Below is a small trained network, with its code and all its weights. Each question gives an input and a class and asks what happens when units are switched off, that is, made to give their printed mean instead of their output.

import numpy as np


def w(rows, s, z=0):
    codes = np.array(rows[::2]) - 128.0
    scale = np.full(codes.shape[1], s)
    scale[-1] = z or s
    return codes * scale


def f(y):
    return y / 2 * (1 + np.tanh(0.7978845608 * (y + 0.044715 * y**3)))


def log_softmax(a):
    a = a - a.max(-1, keepdims=True)
    return a - np.log(np.exp(a).sum(-1, keepdims=True))


def net(x, mask):
    res = np.array(x, float).reshape(1, 3) / 4 @ E
    y = f(res @ A[0][:, :-1].T + A[0][:, -1])
    res = res + np.where(mask, y, B[0][:, -1]) @ B[0][:, :-1]
    return log_softmax(res[-1] @ U[:, :-1].T + U[:, -1])


A, B = {}, {}
E = w([
[21,142,123,180,12,83,60,216,148],'x0',
[70,173,118,109,142,156,119,16,110],'x1',
[124,117,157,202,146,53,184,167,4],'x2',
],0.013)
A[0] = w([
[129,132,130,140,132,153,160,151,128,29],'n0',
[113,162,131,161,134,71,130,141,90,132],'n1',
[136,129,124,138,120,130,137,137,125,3],'n2',
[134,108,150,157,123,84,138,171,101,75],'n3',
[105,108,141,165,97,79,111,230,94,19],'n4',
[141,116,126,133,125,133,130,139,120,126],'n5',
[130,132,148,164,131,110,152,181,108,83],'n6',
[140,137,140,133,115,116,114,92,119,56],'n7',
[121,112,134,120,118,121,128,144,113,34],'n8',
[151,113,102,78,128,156,88,143,149,92],'n9',
[151,103,128,123,118,130,146,224,154,177],'n10',
[115,129,118,144,121,125,131,134,101,246],'n11',
[161,129,120,151,103,73,121,251,121,138],'n12',
[160,108,121,142,160,119,134,93,99,110],'n13',
[122,85,141,158,124,102,123,238,126,79],'n14',
[162,130,128,112,167,133,160,98,109,71],'n15',
[138,144,120,140,121,149,119,127,115,79],'n16',
[73,174,124,138,73,129,88,125,118,164],'n17',
[148,108,150,139,168,135,154,105,116,106],'n18',
[160,139,139,95,150,148,142,100,127,187],'n19',
[150,118,126,118,112,140,107,140,175,138],'n20',
],0.022,0.0051)
B[0] = w([
[79,95,135,127,151,114,159,173,100,132],'n0',
[115,103,132,145,86,152,109,127,181,188],'n1',
[105,96,129,132,146,106,152,139,137,127],'n2',
[102,176,71,174,85,93,130,136,133,193],'n3',
[126,97,144,112,62,180,85,97,204,246],'n4',
[141,159,123,108,122,106,126,106,126,138],'n5',
[67,177,87,170,99,84,130,182,125,186],'n6',
[148,146,128,112,104,121,113,167,99,136],'n7',
[113,115,134,150,149,134,150,148,135,137],'n8',
[127,106,126,142,91,182,123,115,167,180],'n9',
[148,156,139,105,161,75,168,125,12,213],'n10',
[105,141,107,159,98,139,148,142,152,162],'n11',
[131,175,101,134,178,31,159,143,4,251],'n12',
[190,152,141,71,145,128,102,98,107,187],'n13',
[145,142,119,137,148,47,134,161,39,231],'n14',
[164,88,139,71,163,151,134,99,96,202],'n15',
[142,118,152,142,136,124,160,164,132,126],'n16',
[77,158,119,184,42,119,142,147,156,220],'n17',
[163,149,142,102,137,142,119,112,79,188],'n18',
[148,70,172,72,135,186,109,106,128,199],'n19',
[138,119,135,153,96,155,100,124,157,176],'n20',
],0.013,0.028)
U = w([
[90,228,80,201,100,41,141,132,80,232],'0',
[135,125,120,114,82,239,105,103,255,115],'1',
[201,151,126,8,235,115,134,99,19,160],'2',
[58,48,128,109,239,66,194,167,116,4],'3',
],0.008,0.0034)

Each question gives the input, the list of numbers given to net, and the class t.
The units are the neurons (one row each of A and B). Each row of codes is followed by its name. A weight is (code - 128) times the scale printed after its matrix; where a second scale follows, it is the last column's (A, B and U).
mask holds one flag per neuron, in row order. A switched-off neuron (its flag False) gives its mean, the last column of its row in B, instead of its output. The means were averaged over made-up inputs and are rounded, as every weight is.
A unit's drop is (log p(t) with every unit on - log p(t) with that unit switched off) / (log p(t) with every unit on - log p(t) with every unit switched off).
unit that matters most: the unit with the biggest drop
k most important neurons: the k neurons with the biggest drops, biggest first
drop of u: that unit's drop, to one decimal
input [0,-7,-4], class 2: 3 most important neurons	[n17; n10; n3]
input [1,-5,-5], class 2: unit that matters most	n17
input [-2,7,-4], class 1: 3 most important neurons	[n12; n10; n14]
input [-1,-4,-4], class 2: 3 most important neurons	[n4; n17; n10]
input [0,-4,-3], class 2: 3 most important neurons	[n17; n3; n6]
input [-2,5,-4], class 1: 3 most important neurons	[n12; n10; n14]
input [-2,-2,2], class 2: drop of n17	1.1
input [3,4,-4], class 1: drop of n10	0.2
input [1,8,-2], class 1: 3 most important neurons	[n12; n14; n10]
input [0,3,-1], class 1: 2 most important neurons	[n12; n14]
input [7,3,-5], class 1: drop of n12	0.5
